Below is a small trained network, with its code and all its weights. Each question gives an input and a class and asks what happens when units are switched off, that is, made to give their printed mean instead of their output.

import numpy as np


def w(rows, s, z=0):
    codes = np.array(rows[::2]) - 128.0
    scale = np.full(codes.shape[1], s)
    scale[-1] = z or s
    return codes * scale


def f(y):
    return y / 2 * (1 + np.tanh(0.7978845608 * (y + 0.044715 * y**3)))


def log_softmax(a):
    a = a - a.max(-1, keepdims=True)
    return a - np.log(np.exp(a).sum(-1, keepdims=True))


def net(x, mask):
    res = np.array(x, float).reshape(1, 7) / 4 @ E
    y = f(res @ A[0][:, :-1].T + A[0][:, -1])
    res = res + np.where(mask, y, B[0][:, -1]) @ B[0][:, :-1]
    return log_softmax(res[-1] @ U[:, :-1].T + U[:, -1])


A, B = {}, {}
E = w([
[117,73,117,111,73,222,191,131,182,116,145],'x0',
[150,137,98,166,98,151,141,149,247,202,148],'x1',
[113,114,167,17,108,125,180,77,139,232,53],'x2',
[34,197,55,147,93,55,154,122,68,122,191],'x3',
[144,127,194,119,144,198,202,181,126,189,49],'x4',
[254,47,120,177,59,100,126,12,150,163,160],'x5',
[106,86,78,125,22,99,104,194,87,138,104],'x6',
],0.0076)
A[0] = w([
[75,39,116,62,76,109,33,192,151,91,87,92],'N0',
[168,63,193,198,91,75,120,26,161,130,164,145],'N1',
[211,63,96,52,108,167,168,5,222,98,122,209],'N2',
[137,129,164,63,116,2,109,89,139,76,117,199],'N3',
[159,79,198,157,67,223,190,180,77,97,199,111],'N4',
[112,67,216,93,115,91,159,85,73,73,169,185],'N5',
[171,44,158,129,98,192,158,35,137,129,140,119],'N6',
[66,97,166,26,55,111,145,169,181,184,40,135],'N7',
[78,203,191,24,159,21,37,41,56,54,165,120],'N8',
[85,185,180,98,123,149,195,125,56,63,125,250],'N9',
[152,205,165,177,165,210,121,87,185,130,125,185],'N10',
[159,105,82,143,47,112,170,75,163,110,91,53],'N11',
[152,82,66,184,151,51,12,146,138,41,204,112],'N12',
[173,166,160,105,159,201,232,183,150,244,25,133],'N13',
],0.0067,0.0014)
B[0] = w([
[181,47,144,103,40,95,194,172,217,73,82,168],'N0',
[65,110,87,160,133,103,108,107,136,127,118,196],'N1',
[106,158,108,212,195,145,104,40,95,166,157,220],'N2',
[84,177,99,163,121,71,86,98,171,124,133,171],'N3',
[152,178,104,157,163,66,85,119,137,141,159,168],'N4',
[95,97,108,165,200,111,100,75,181,105,154,163],'N5',
[82,193,60,136,208,165,63,123,123,217,147,190],'N6',
[189,106,170,127,124,78,206,174,199,148,74,219],'N7',
[30,187,85,125,195,211,60,140,68,204,166,225],'N8',
[120,97,94,208,143,122,103,63,25,211,175,191],'N9',
[171,83,255,92,144,65,154,194,213,101,65,180],'N10',
[199,102,163,183,177,189,136,98,144,108,166,163],'N11',
[113,57,215,73,21,120,150,130,176,85,119,206],'N12',
[167,76,195,90,66,117,136,77,219,145,126,254],'N13',
],0.0069,0.01)
U = w([
[233,102,242,19,103,97,183,163,155,90,34,2],'0',
[105,188,22,188,222,107,2,95,46,167,203,254],'1',
],0.0064,3.8e-06)

Each question gives the input, the list of numbers given to net, and the class t.
The units are the neurons (one row each of A and B). Each row of codes is followed by its name. A weight is (code - 128) times the scale printed after its matrix; where a second scale follows, it is the last column's (A, B and U).
mask holds one flag per neuron, in row order. A switched-off neuron (its flag False) gives its mean, the last column of its row in B, instead of its output. The means were averaged over made-up inputs and are rounded, as every weight is.
A unit's drop is (log p(t) with every unit on - log p(t) with that unit switched off) / (log p(t) with every unit on - log p(t) with every unit switched off).
The circuit of an input: a set's keep is (log p(t) with only the set's units on - log p(t) with every unit switched off) / (log p(t) with every unit on - log p(t) with every unit switched off). Starting from the 12 units with the biggest drops (on a tie, the unit counted first), units are removed one at a time, each time the one whose removal leaves the highest keep (on an exact tie, the one counted first), for as long as the keep stays at least 0.8.
circuit, biggest first: the units of the circuit, biggest drop first
top k neurons: the k neurons with the biggest drops, biggest first
drop when u is switched off: that unit's drop, to one decimal
input [2,-5,5,-8,-2,-2,-8], class 1: circuit, biggest first	(N2)
input [-3,4,7,-4,-1,5,-1], class 1: top 2 neurons	(N2; N6)
input [-3,0,-8,1,-3,7,0], class 0: top 3 neurons	(N12; N9; N2)
input [-8,-2,-1,-3,-2,-2,7], class 0: top 4 neurons	(N0; N12; N2; N6)
input [4,7,-8,8,2,0,4], class 0: circuit, biggest first	(N12; N8)
input [2,-8,-2,-7,0,4,7], class 1: top 2 neurons	(N6; N13)
input [-4,0,-7,4,4,7,-2], class 0: top 4 neurons	(N12; N8; N2; N9)
input [-8,6,-8,-3,-7,6,-6], class 0: top 2 neurons	(N12; N10)
input [-2,-6,8,1,2,-5,-2], class 1: top 2 neurons	(N8; N9)
input [-7,-6,1,-6,2,0,3], class 1: drop when N12 is switched off	0.3
input [-4,7,-8,5,-4,8,4], class 0: drop when N12 is switched off	1.1
input [4,-2,-5,-7,-1,7,0], class 1: drop when N4 is switched off	0.0
